Below is a small trained network, with its code and all its weights. Each question gives an input and a class and asks what happens when units are switched off, that is, made to give their printed mean instead of their output.

import numpy as np


def w(rows, s, z=0):
    codes = np.array(rows[::2]) - 128.0
    scale = np.full(codes.shape[1], s)
    scale[-1] = z or s
    return codes * scale


def norm(h):
    return h / np.sqrt((h * h).mean(-1, keepdims=True) + 1e-5)


def f(y):
    return np.maximum(y, 0)


def log_softmax(a):
    a = a - a.max(-1, keepdims=True)
    return a - np.log(np.exp(a).sum(-1, keepdims=True))


def net(x, mask):
    res = np.array(x, float).reshape(1, 5) / 4 @ E
    u = 0
    for l in range(2):
        y = f(norm(res) @ A[l][:, :-1].T + A[l][:, -1])
        res = res + np.where(mask[u : u + 8], y, B[l][:, -1]) @ B[l][:, :-1]
        u += 8
    return log_softmax(norm(res)[-1] @ U[:, :-1].T + U[:, -1])


A, B = {}, {}
E = w([
[63,101,253],'x0',
[68,207,114],'x1',
[137,149,145],'x2',
[119,108,117],'x3',
[92,28,63],'x4',
],0.0063)
A[0] = w([
[122,86,135,94],'0.n0',
[151,129,159,125],'0.n1',
[151,66,2,253],'0.n2',
[42,160,169,137],'0.n3',
[124,207,184,146],'0.n4',
[125,102,168,176],'0.n5',
[168,150,134,100],'0.n6',
[32,174,87,32],'0.n7',
],0.012,0.0037)
B[0] = w([
[41,146,11,151],'0.n0',
[143,163,85,149],'0.n1',
[144,215,167,254],'0.n2',
[69,127,49,188],'0.n3',
[48,101,93,196],'0.n4',
[211,255,126,175],'0.n5',
[90,128,146,150],'0.n6',
[46,205,133,161],'0.n7',
],0.0059,0.0083)
A[1] = w([
[204,72,173,162],'1.n0',
[253,85,191,255],'1.n1',
[153,118,146,84],'1.n2',
[34,132,173,66],'1.n3',
[41,76,155,154],'1.n4',
[77,123,190,166],'1.n5',
[72,232,119,216],'1.n6',
[166,72,78,111],'1.n7',
],0.012,0.0029)
B[1] = w([
[1,134,102,143],'1.n0',
[42,101,150,167],'1.n1',
[112,133,95,131],'1.n2',
[140,129,75,172],'1.n3',
[244,168,177,165],'1.n4',
[246,190,80,159],'1.n5',
[141,16,173,247],'1.n6',
[115,69,179,137],'1.n7',
],0.008,0.013)
U = w([
[149,137,74,254],'0',
[11,185,67,54],'1',
[156,136,76,110],'2',
[211,226,53,93],'3',
],0.011,0.0027)

Each question gives the input, the list of numbers given to net, and the class t.
The units are the neurons (one row each of A and B). Each row of codes is followed by its name. A weight is (code - 128) times the scale printed after its matrix; where a second scale follows, it is the last column's (A, B and U).
mask holds one flag per neuron, layer by layer. A switched-off neuron (its flag False) gives its mean, the last column of its row in B, instead of its output. The means were averaged over made-up inputs and are rounded, as every weight is.
A unit's drop is (log p(t) with every unit on - log p(t) with that unit switched off) / (log p(t) with every unit on - log p(t) with every unit switched off).
The circuit of an input: a set's keep is (log p(t) with only the set's units on - log p(t) with every unit switched off) / (log p(t) with every unit on - log p(t) with every unit switched off). Starting from the 12 units with the biggest drops (on a tie, the unit counted first), units are removed one at a time, each time the one whose removal leaves the highest keep (on an exact tie, the one counted first), for as long as the keep stays at least 0.8.
circuit, biggest first: the units of the circuit, biggest drop first
most important unit: the unit with the biggest drop
k most important neurons: the k neurons with the biggest drops, biggest first
top k neurons in layer l: the k neurons of layer l with the biggest drops, biggest first
drop of u: that unit's drop, to one decimal
input [7,4,1,-3,1], class 3: circuit, biggest first => (1.n5, 1.n1)
input [7,6,-4,-2,-2], class 3: top 2 neurons in layer 0 => (0.n0, 0.n2)
input [-5,3,-6,-1,-5], class 2: most important unit => 1.n6
input [-1,-3,-3,-1,-2], class 1: top 2 neurons in layer 1 => (1.n1, 1.n4)
input [-6,1,2,-7,-6], class 0: top 4 neurons in layer 0 => (0.n5, 0.n2, 0.n4, 0.n6)
input [-6,-8,4,4,-4], class 1: 2 most important neurons => (1.n1, 1.n0)
input [8,-5,-2,5,-7], class 3: 2 most important neurons => (1.n5, 0.n4)
input [8,4,-2,-1,-6], class 3: top 4 neurons in layer 1 => (1.n5, 1.n4, 1.n1, 1.n3)
input [6,1,-1,-1,1], class 3: 2 most important neurons => (1.n4, 1.n5)
input [5,-6,-6,4,-4], class 1: top 2 neurons in layer 0 => (0.n5, 0.n2)
input [8,7,0,0,-4], class 3: 3 most important neurons => (1.n4, 1.n5, 1.n1)
input [-3,-8,-4,4,1], class 1: 2 most important neurons => (1.n6, 0.n2)
input [5,0,2,-2,-1], class 3: top 3 neurons in layer 0 => (0.n2, 0.n4, 0.n0)
input [-5,8,-4,-5,-2], class 1: most important unit => 0.n7
input [-5,8,-7,8,-6], class 1: drop of 0.n7 => 0.2
input [-8,-8,8,-8,-3], class 1: drop of 0.n5 => 0.5
input [2,-8,2,2,5], class 1: drop of 1.n5 => 0.0
